The same points and some others measured another way (B), then each row and its match in B:
B (72 x 29):
[[  -4  307 -124 -200 -103   -3  -54 -224 -242  112   42  -24 -187  253
    93  238  184 -199 -152   31   15 -230 -218 -182 -165  298   55 -182
   -87]
 [ 119   -2  156  -95  -26  -85  287   13  -16  -42 -140  121  -38   28
     2  -38  -41  122   42  -86  -29  -82  -69  -97  -82  -32  -16  229
    64]
 [ 139 -111 -101   88  -85   -5  -31   -4  -45   47   65  116  165  211
   131   -2   53   65   20    5   -6   -1  -37   31   67 -150  -98   -2
    34]
 [  83   49   61 -126  -69   47   82   -1   -3  -50   47    6  -30  150
  -104  -92   29   44   -1  -81 -190  -54  -69  -26  -26  -16   65  181
    90]
 [-165  386 -301 -179   -2  134 -487 -214 -402   50 -241 -226   35  342
   -45  337   -8 -369 -304 -373    6  187   31   49  -16  183  275  -86
   248]
 [  28  -81  178  -91    2  -29  108  110  -71   32   26   53    2  277
   -18  -64  179 -122  166    5  -19   64   49   59   21  -13  313  -53
    61]
 [-133  -92  177 -126  -28  198  128   60   33 -197   91 -170 -206  -20
  -318 -326   72   20   67   -4 -344    4  108   55   27   -4  221  257
    85]
 [-146  185   41 -171  -83  -17  107 -209 -272  -50  -90 -109 -326   16
    -2   75  162 -174  -87   38   61 -141  -56 -191 -150  314  133  -29
   -79]
 [ -71   61   97  -82   93   71  162   22  -67  -53 -198   45  -52    3
   -40   -7  -53  -27  -19  -51  -66  -57   38   -6  -34  -51   58   55
    32]
 [ -84 -162  130  -55   30  100  141   97  -12  -55   24  -38 -116   57
  -115 -169   90  -32  126   59 -168    5  102   81   14  -32  197   59
    47]
 [ -59  130 -106  -34   16  -74   99 -187 -257   -2 -393   65  -93 -100
   170  250 -130   -9 -175 -112  176  -95  -40 -156 -130   89 -163   52
    21]
 [ -65  173  140  -38 -119    6   71 -112 -162 -261 -121  -50   -2    1
  -109 -188   18  -11 -103 -132   48   95   72 -130   88  -46   52  228
    28]
 [  -4 -164  -46  106  101   53   89   73  -26  -13 -241  126  139  -25
    84   14 -157  102    7  -68  -19   36  104   94   46 -246 -113   70
    96]
 [-141   71  -71 -140  143  172 -200   51 -167   55 -202 -110   29  250
  -109  137  -18 -235  -44 -216 -141  153  127  193   10  -10  337  -61
   230]
 [  11   56 -243  -93   41  -42  -91 -124 -238  151 -355   11  -32   95
   156  381 -149  -43 -146 -236   53  -13  -58   -6 -163  116  -38   51
   205]
 [ -44  -21  141   -6    0    2  249   -7  -65 -101  -93   85  -86  -44
    18 -106   38   31   33   84   25  -93   26  -86   -8  -46  -20   42
   -77]
 [  82    0   25 -214   -1   21  163    8   -5   63  -75   12 -161   95
   -70   71  -48   63   11 -112 -229 -152 -123  -24 -178  108   64  205
   141]
 [ 152 -227 -174  117 -139  130 -275   82   36   24  290  -13  288  378
   -24 -155  105   53   68  -54 -225  171   45  202  205 -250   45   63
   174]
 [ 182  396  -92 -271 -305  -21 -436 -177 -268   50  274 -149  143  726
  -108   93  300 -305 -127 -315  -59  191 -170  -46   47  210  414   29
   229]
 [ 109  -49 -180 -118  -60    8 -146  -25 -113  169   17  -24    2  318
    39  183   51  -50   -4 -141 -130    3  -95   73  -95   96  117   32
   204]
 [ 152  -35  186   20  -34 -165  149   77 -105  -54 -188  181  223  201
    91  -50    2   20  102 -166  179  180   63   -9   88 -188  109  137
   135]
 [ -47   93  310  -42  -35   57  187   60  -26 -260  -21   14   48   69
  -183 -326   74  -21   40  -46  -53   95  122  -37  141 -168  183  174
     6]
 [  26  158   16 -172   41  -33   41  -34 -168   83 -179   55  -25  223
    42  185   20 -138  -37 -127   23  -34  -69  -34  -98   89  160  -38
    94]
 [-107   65  -41  -47   12   85  -20  -69 -155  -57 -147  -53  -56   42
   -24   31  -10  -70  -84  -81  -42    5   52   -5  -10   12   58   40
    63]
 [-185 -109 -104  -78  182  157   46   23  -90   37 -311  -71 -168 -114
   -50  128 -157  -20  -48  -85 -176  -49  105  119 -115   20   51   60
   145]
 [ 114 -145   -8  -91 -105   24    6   37   -8   62  172  -14  -35  264
   -41  -54  131   20  109  -14 -195  -18  -58   60  -32   37  144   92
   122]
 [-218   71   76   73   47   80  323 -140  -98 -314 -394   15 -170 -475
   -35 -149 -229  184 -184    1   35 -138  108 -191  -16 -110 -322  280
  -107]
 [  41  -44  -30   45   56  -72   43   19 -155   10 -341  134  165   78
   141  131 -130    9  -17 -188  145  123   80   36   25 -157  -19   80
   153]
 [  51  -67  165  -79  -40   10   90   86  -31  -86   -3    7   37  171
  -115 -164   57   -4   97 -102 -103  109   64   51   55  -82  215  182
   140]
 [   2 -112  -12   17   11  -92  300  -79 -100  -19 -314  115 -159 -221
   145   88 -141  171  -30   -6   80 -167  -29 -128 -149   18 -236  176
     0]
 [  57 -128 -199   42 -160   72 -134  -84  -70  -11  120  -61   14  132
    17  -41   49   85  -43  -33 -146    2  -27   20   28  -23  -88  138
   100]
 [-304   30  161 -145   98  120  287  -65 -139 -103 -147 -101 -434 -197
  -111  -61   94 -132    3  180  -78 -212   69  -97 -142  218  150  -59
  -146]
 [ -84    4 -129 -183 -118   68   73 -194 -135   77  124 -142 -442    7
    -8   87  167  -43  -56  163 -186 -328 -175 -141 -236  378   -3  -15
   -81]
 [ 232  -20  138  -97 -231  -58   39   26  -11    9  352   59   66  438
   -38 -175  295  -25  146   30 -102    2 -122  -36   51    8  205   60
    25]
 [ 211  245  -32 -111 -174  -46  -88  -97 -105  -26   47   66  181  350
     3   33   43   -3 -111 -221  -30   27 -155  -96   26  -32   11  161
   123]
 [ 101 -196  -25  196  -78  -63  -32   49  -99  -13  -11  145  280  213
   183  -66   86   19   91    3  161  165  104   66  185 -249  -18  -47
    34]
 [  88   26  196  -12   99  -87  187  122  -76  -15 -284  218  212  170
    72   17  -60  -23   67 -157  130  117   70   31   60 -228  117   44
   104]
 [ 233 -204  -91  -31  -39  -78  187   30   44  223   56  204  -28  163
   197  148   26  157  111   86  -95 -238 -200  -10 -151    3 -150    2
    27]
 [ -98 -410    3   58  180   48   82  197  -68  179 -121   70  -34  132
   121   78   97 -119  250  129  -15   55  184  249   -5  -71  244 -244
    76]
 [ 148  -14   77  106 -206  -56  323 -119   48 -195   96  164  -17 -138
    79 -242    5  302  -44  147   -4 -235 -133 -252   21 -127 -406  253
  -181]
 [-259   22  189 -218  103  194  331  -11  -20  -96  -34 -127 -478 -181
  -216 -133   82  -64   29  190 -281 -290   15  -64 -174  204  160   24
  -114]
 [ -22 -275   57   -2  193   51  394  134   92   78 -223  167 -157 -187
    74   31 -139  175  127  127 -149 -245    5   52 -148  -96 -137   45
    -8]
 [-217   67 -342  115  -77  111 -213 -280 -312  -67 -156 -129 -106  -95
   138  143   -1  -81 -256   24  106  -46   56  -88    4   87 -215  -89
   -69]
 [-137 -159   62   -1  144   53  335   27  -34  -32 -281   75 -208 -245
    42    9 -111   90   34   97  -49 -181   68  -21 -114  -30 -103   53
   -47]
 [ -44    0   24 -174  199   76  190   74  -26   46 -369   41 -106  -61
   -63  144 -230   45  -27 -191 -185  -84   13   66 -163  -14   51  178
   196]
 [ -75  -23   -1  -95   66    6   14    3 -183   35 -243  -16  -55  105
    15  126  -14 -119    5 -137    5   67   73   59  -56   48  191   12
   149]
 [ -55 -157   35   76  -12   -5  166  -15  -82 -116 -188   40  -44 -128
    38  -93  -62  104   13   -8   35    9  102  -28   18  -93  -87  162
    29]
 [ 161 -131 -145  -64  -73   42 -153   48  -32  196  188   27   81  414
    52   98  140  -51   86  -33 -175   -6  -88  129  -22    8  141  -61
   150]
 [-133   -2  -66   31  -84   60 -118 -110 -220 -136  -97 -119  -18   48
   -25  -56   54  -85  -80  -82   34  132  136   -4   83   -1   83   79
    74]
 [ 161   80  157 -130 -109  -64   66   30  -83   83  220  110   54  454
    38  -28  297 -153  131   56   14  -36 -113  -42   10   47  267 -142
   -27]
 [ 246  -84  306  -48 -212  -59  102  144   63 -104  353   90  200  442
  -121 -377  280   17  236   -6 -101  149   -3   25  185 -175  295  157
    72]
 [ -24 -225  125   66   -7    7  189   78  -26 -112  -90   51   -8  -40
   -12 -181    9   83  120   21  -14   63  139   36   67 -143   39  146
    45]
 [ 208 -475  209   15  -57  -69  202  273  115  169  349  169   49  394
    57 -198  329   13  440  225 -119   11   18  178   46 -103  308 -107
    33]
 [  63  -30  -86  -66 -147    1 -250  -21 -186   99  183  -72   82  484
    22   41  263 -214   63  -66  -20  153    8   92   62   77  319 -111
   135]
 [  72  102  -73  -85 -150   55  -43 -106  -79  -11  147  -25  -34  209
   -25  -24  122  -11  -80   -5 -141 -105 -130  -78  -18   63  -10   56
     3]
 [ 212  192   70 -269 -116 -121  114  -73 -100  126   28   83  -86  338
    26  152  121  -55    0 -119  -50 -145 -248 -134 -183  206  146   80
    84]
 [  85  122  384  -95   39 -189  364   69 -119 -108 -304  212   88  103
    36  -59    5  -40   93 -137  229   74   43 -115   13 -100  184  120
    36]
 [-146 -252  -67  115  -86  145 -102   -7  -92 -154   53 -153  -33   -4
   -92 -227   72   17   35   21 -120  146  207  111  138  -93   77  124
    84]
 [ -55   70   -1   -2   47   70  -23   -1 -120  -91 -236   15  120   69
   -29   -7  -97  -31  -83 -180  -10  116  100   45   70 -149   45  109
   134]
 [ 105  219    2   -8 -195  -26  113 -191  -83 -169    8   78   24   15
    25  -95   -5  138 -170  -47   15 -135 -143 -245   14  -36 -253  214
   -74]
 [-232  -89 -170  238 -168   22 -191 -226 -364 -150  -21 -115  -31   -4
   176  -60  213 -160  -83  152  288  136  204  -68  172   23  -37 -185
  -141]
 [ 108  108  -13  -90  -70   23  -64  -17  -73  -18  -28   23  135  253
   -48    1  -12   -2  -58 -201  -94   66  -45    5   33  -76   71  159
   162]
 [  22  101 -241  -43 -182   44 -152 -223 -178  -17   27 -103  -82  101
    32   87   19   14 -181  -91  -83  -75 -109 -104  -59  131 -129  135
    66]
 [-252 -226 -292  207   61  239 -259  -38 -163 -103 -201 -153   69 -109
     4  -34 -128   -2 -113  -68  -74  189  281  192  149 -194  -80   38
   136]
 [-107  -20 -100    0   49   19   77 -100 -184  -17 -307    8 -110 -109
    92  137 -101    4  -96  -56   53  -57   43  -46  -84   27  -94   52
    43]
 [ 177   82 -128 -161 -137   28 -313   -4 -129  190  247  -40  157  640
    -3  123  247 -218   27 -148 -138  112 -110  110   25   72  331 -111
   198]
 [  96  -71 -490  150    0 -110  -73 -221 -222  141 -508  151  102 -157
   390  472 -366  222 -262 -231  184  -91  -95  -77 -152  -47 -553  151
   163]
 [ 209   -8    5  -29 -104 -100  221  -50   -8   53   28  199    6  107
   147   38   34  149   11   48   -9 -217 -195 -143  -87  -22 -198   83
   -50]
 [-158  251  191  -97   41  121  231  -75  -68 -291 -239  -29 -109 -189
  -188 -185 -115   34 -156  -93  -86  -74   62 -141    7  -68  -38  245
   -32]
 [  30 -437  182  -20  140   12  381  246  124  104  -38  147 -129    2
    15  -94   32  113  316  161 -179 -111   63  148  -87  -94  121   26
    45]
 [ 272   98  322  -94  -88 -209  226  100  -56  -21  -33  251  237  376
    57  -78  120  -20  144 -143  154  105  -66  -77   65 -144  206  104
    77]
 [ 108  -40  -89   17  -69  -22   75  -62  -50   14  -57   98   35   57
    96   46  -45  123  -42  -35  -30  -94  -81  -54  -32  -59 -171  116
    40]]
Rows of B count from 0, top down.

[  50    9  -15  -52  -41  247   87   55  -78    8 -506  -16  293 -396
   16  -19  177  145   57 -273  279  205 -163  281 -296]
44
[  39   32    9  245  240  364 -148 -328  -56   14 -280  -42  331 -352
 -318 -322   25  -35 -310 -297  100   62  257  303  182]
38
[ -13 -113  -90   13  367  523  101 -242   76  -90 -446 -170  253 -713
 -266 -315   59   13 -334 -549  307   16  124  415   85]
52
[ -61 -166  -32 -155 -114  -33   64  140   77 -235 -210 -179 -237 -263
   81    1  119  -14  233  -51  374  -44  -28 -228 -207]
39
[  73  286  -73  135   61   89 -220  -81 -156  163  -39   23  116  255
 -175   29  -76  -17  -69  236 -323   15   27 -177  -18]
22
[ -59  -88   25 -201 -262   -2  -85  166   89  -82 -219 -193 -127 -132
  128   18  204  -49  212   21  181   36  -65 -212 -263]
59
[  50    3  -19  111   77  216   80  -82 -109 -125 -414   -2  281 -516
 -130 -140   96  111  -39 -213  388  162   81  255  -43]
41
[  -5 -116  123 -105  -67  328  -20   15  161  -46 -384 -238  143 -424
  -24 -199  283   -4   25 -296  178   84 -123   83 -251]
23
[ -68  -12 -201 -335   30   23    9  219   34   39  -62 -188 -337  159
  207  227  -61  -72  127  158  -49 -118 -108 -274 -181]
68
[ 107  297  -27   66   23  219 -108   -1 -174  141 -178   -6  288  -14
  -78   22   32   54  -79  249 -169  178   -7   31  -35]
55
[  35   -7 -190  -30  441  140   77   -6 -147   74   20  -74 -199  237
  164   97 -276  -43  -27  128  -45 -118  114   42  140]
9
[  36 -224  133   41   31   25    9   73 -113  -25 -174  -76  -77   67
  382  -42   42   -8  269  -30  337   91   98  187  -57]
30
[  63   29   14  133  271  173 -157 -123  -69  147   18  -88  -40  316
    7  -79 -113  -88  -34   66 -232  -80   90  -36   70]
53
[   4  -26  -97 -146   68   90    8  124 -123   77 -165  -79  -72   75
  282  125  -50  -16   94   93  114   64   43  111  -54]
3
[  -4  129 -171   -2  141   23 -136  -31 -108   44   41  -68 -137  189
  -53   69 -165  -96  -62  259 -121  -93  181 -209  115]
15
[  19   14   69   30 -186  159  -56  -15   15 -125 -393  -93  232 -478
 -158 -160  256   55   37 -159  275  158  -12   22 -192]
67
[  44   39  -45   25  203  161 -105  -38  -81  190 -104  -51  -18  296
   74   17  -80  -33   17  -40 -198  -44  -50   21  -91]
13
[ -69 -141  -34 -226 -144   26   37  162  108 -167 -240 -209 -197 -257
   91   16  156  -19  204  -67  276  -25  -87 -215 -266]
26
[ -20  -25 -102   15   54  -63 -107   -2 -142   -1  -78  -20 -139  137
  105   60 -104  -63   92   80  142  -27  188  -43   38]
46
[ -26 -274 -103 -376  349  390  319  203   41   13 -290 -297 -144 -266
  488   48  -19    3   31 -165  326   21  -57  378  -54]
6
[-137   80 -238 -151 -249  -23 -380  -71  -29   98 -291   -8   44  -64
 -179   34   43 -126 -142 -153   40   18  202  -45  -73]
20
[-123 -189   -5  -24 -165   78 -256 -157  186 -106 -342 -147  -27 -318
 -253 -245  207 -117  -19 -498  231  -84   84  -86 -182]
35
[ -75 -134 -130 -273   46  265   12   53   55   35 -384 -180   18 -304
  121  -19   83  -41  -66 -294  224   47    0  231 -135]
28
[  -1  -36  -40  127   23 -143 -188  -61 -129   -1  -27   29 -174  299
   28   16  -96  -70  156   45   57  -87  161 -154  -16]
2
[ 140  155  -85  -29  563  405  236   58 -144   79   62 -193  -14   33
  163   50 -222   21 -129  424 -161   -6   37   76  226]
40
[  69   65   38  158  -42   56    5  -29  -99 -136 -280   10  152 -270
 -155  -83  103  104  119  -43  231   95  -25  -56 -157]
29
[  90   26 -106   98  365   27   40    8 -280  107   40   47 -137  405
  269  133 -283   -2  105  244  -12  -28  136   99  133]
25
[ 121  129  191   39  155  562   61  -44  173  -38 -220 -321  287 -477
 -254 -288  253   43 -148    9 -158   73 -199  -76 -117]
7
[ -85 -434   60 -138  -42   47  -53   49   27  -22 -348 -141 -150  -79
  422  -89  114  -83  212 -424  498   36  127  333 -134]
17
[  62  146  -58  120  133  113 -149  -92 -148  128  -95    8   89  169
  -70   -9  -77  -16  -44   83 -146   16   62  -14    5]
45
[ 109   77  -29   22  146  176  126   87 -220   59 -264   20  163  -59
  187   83  -20  134  100   81  145  165  -65  223 -101]
16
